Below are the code and all the weights of a small trained network. Each question names an input and a class and asks about switching units off, where a switched-off unit gives its printed mean instead of its output.

import numpy as np


def w(rows, s, z=0):
    codes = np.array(rows[::2]) - 128.0
    scale = np.full(codes.shape[1], s)
    scale[-1] = z or s
    return codes * scale


def norm(h):
    return h / np.sqrt((h * h).mean(-1, keepdims=True) + 1e-5)


def f(y):
    return y / 2 * (1 + np.tanh(0.7978845608 * (y + 0.044715 * y**3)))


def log_softmax(a):
    a = a - a.max(-1, keepdims=True)
    return a - np.log(np.exp(a).sum(-1, keepdims=True))


def net(x, mask):
    res = np.array(x, float).reshape(1, 6) / 4 @ E
    u = 0
    for l in range(2):
        y = f(norm(res) @ A[l][:, :-1].T + A[l][:, -1])
        res = res + np.where(mask[u : u + 11], y, B[l][:, -1]) @ B[l][:, :-1]
        u += 11
    return log_softmax(norm(res)[-1] @ U[:, :-1].T + U[:, -1])


A, B = {}, {}
E = w([
[161,103,133,55,50,1],'x0',
[151,232,117,92,237,51],'x1',
[127,127,128,127,129,128],'x2',
[103,239,201,104,49,161],'x3',
[127,126,127,126,129,129],'x4',
[21,108,163,203,119,5],'x5',
],0.0086)
A[0] = w([
[173,211,88,104,197,115,59],'0.n0',
[114,169,134,189,182,216,2],'0.n1',
[177,205,91,94,188,111,78],'0.n2',
[223,163,59,52,152,229,56],'0.n3',
[185,28,39,111,203,140,62],'0.n4',
[238,116,84,8,62,107,108],'0.n5',
[110,162,56,158,163,210,78],'0.n6',
[172,47,147,129,56,216,82],'0.n7',
[125,212,168,102,90,172,59],'0.n8',
[134,191,200,101,93,178,64],'0.n9',
[95,175,181,61,91,165,91],'0.n10',
],0.014,0.01)
B[0] = w([
[94,117,85,64,139,186,177],'0.n0',
[245,75,184,81,129,131,165],'0.n1',
[89,113,95,57,98,175,183],'0.n2',
[8,150,181,228,162,83,241],'0.n3',
[198,230,33,174,93,118,220],'0.n4',
[146,69,207,135,115,74,254],'0.n5',
[192,80,193,118,114,148,182],'0.n6',
[60,161,89,33,174,156,207],'0.n7',
[161,162,64,173,120,134,169],'0.n8',
[157,146,50,147,128,90,171],'0.n9',
[181,132,47,174,151,109,174],'0.n10',
],0.016,0.0092)
A[1] = w([
[43,120,177,210,137,79,10],'1.n0',
[85,157,182,167,157,84,99],'1.n1',
[149,78,165,100,117,52,40],'1.n2',
[129,49,109,185,49,220,21],'1.n3',
[226,88,229,91,97,84,40],'1.n4',
[53,86,67,60,56,187,49],'1.n5',
[123,200,168,120,50,144,93],'1.n6',
[177,179,41,158,76,109,1],'1.n7',
[81,167,104,10,189,118,8],'1.n8',
[141,163,144,138,188,81,97],'1.n9',
[168,126,139,145,202,180,217],'1.n10',
],0.013,0.0069)
B[1] = w([
[80,184,183,186,164,233,253],'1.n0',
[113,66,157,166,129,162,224],'1.n1',
[175,164,146,123,147,227,205],'1.n2',
[234,124,109,29,109,72,143],'1.n3',
[233,78,154,78,159,193,219],'1.n4',
[92,145,36,1,238,116,196],'1.n5',
[213,116,27,126,211,103,131],'1.n6',
[125,176,96,222,82,71,227],'1.n7',
[62,101,66,70,126,194,186],'1.n8',
[140,96,113,108,40,220,167],'1.n9',
[145,40,198,75,31,41,233],'1.n10',
],0.0096,0.0055)
U = w([
[181,171,19,197,104,82,186],'0',
[49,121,83,4,157,144,88],'1',
[215,71,237,109,122,114,255],'2',
[56,135,179,206,141,152,2],'3',
],0.023,0.0029)

Each question gives the input, the list of numbers given to net, and the class t.
The units are the neurons (one row each of A and B). Each row of codes is followed by its name. A weight is (code - 128) times the scale printed after its matrix; where a second scale follows, it is the last column's (A, B and U).
mask holds one flag per neuron, layer by layer. A switched-off neuron (its flag False) gives its mean, the last column of its row in B, instead of its output. The means were averaged over made-up inputs and are rounded, as every weight is.
A unit's drop is (log p(t) with every unit on - log p(t) with that unit switched off) / (log p(t) with every unit on - log p(t) with every unit switched off).
The circuit of an input: a set's keep is (log p(t) with only the set's units on - log p(t) with every unit switched off) / (log p(t) with every unit on - log p(t) with every unit switched off). Starting from the 12 units with the biggest drops (on a tie, the unit counted first), units are removed one at a time, each time the one whose removal leaves the highest keep (on an exact tie, the one counted first), for as long as the keep stays at least 0.8.
units of the circuit, in order: the units of the circuit, biggest drop first
most important unit: the unit with the biggest drop
k most important neurons: the k neurons with the biggest drops, biggest first
top k neurons in layer l: the k neurons of layer l with the biggest drops, biggest first
input [-7,-3,6,4,2,-3], class 2: units of the circuit, in order => (0.n1)
input [-7,7,-1,0,-3,4], class 1: 4 most important neurons => (0.n0; 0.n5; 0.n2; 1.n8)
input [0,-4,2,4,3,-6], class 3: 2 most important neurons => (0.n3; 0.n4)
input [4,2,6,0,-5,8], class 3: top 3 neurons in layer 0 => (0.n5; 0.n4; 0.n1)
input [-7,-3,-6,8,5,8], class 0: units of the circuit, in order => (0.n3; 1.n6)
input [-8,8,8,6,8,-4], class 1: 3 most important neurons => (0.n0; 0.n2; 0.n5)
input [2,6,5,2,-2,-5], class 1: 2 most important neurons => (0.n0; 0.n2)
input [-6,0,-4,6,3,-6], class 0: 3 most important neurons => (0.n8; 0.n9; 0.n10)
input [0,1,4,7,2,-7], class 0: top 2 neurons in layer 0 => (0.n9; 0.n8)
input [4,6,7,7,-4,-8], class 3: top 4 neurons in layer 0 => (0.n3; 0.n4; 0.n5; 0.n7)
input [5,-4,-4,-5,8,6], class 3: top 2 neurons in layer 0 => (0.n1; 0.n7)
input [-7,3,-3,5,2,-4], class 2: 2 most important neurons => (0.n1; 0.n6)
input [7,-1,0,1,-1,8], class 3: top 3 neurons in layer 0 => (0.n1; 0.n5; 0.n6)
input [-5,-8,7,-6,-1,-2], class 1: units of the circuit, in order => (0.n7)
input [-1,-7,7,5,1,7], class 1: 4 most important neurons => (0.n3; 0.n5; 0.n4; 1.n5)
input [8,-5,-1,-8,-4,-6], class 0: top 4 neurons in layer 0 => (0.n4; 0.n6; 0.n1; 0.n7)
input [-8,-8,-6,3,2,5], class 1: 4 most important neurons => (0.n7; 0.n5; 0.n3; 1.n5)
input [7,-4,1,7,2,3], class 0: top 4 neurons in layer 0 => (0.n10; 0.n3; 0.n6; 0.n1)
input [0,-4,-8,5,7,-7], class 3: top 2 neurons in layer 0 => (0.n3; 0.n4)
input [-4,-3,-6,-3,-3,3], class 2: most important unit => 0.n3
input [3,-8,3,6,-3,5], class 1: 2 most important neurons => (0.n4; 0.n3)
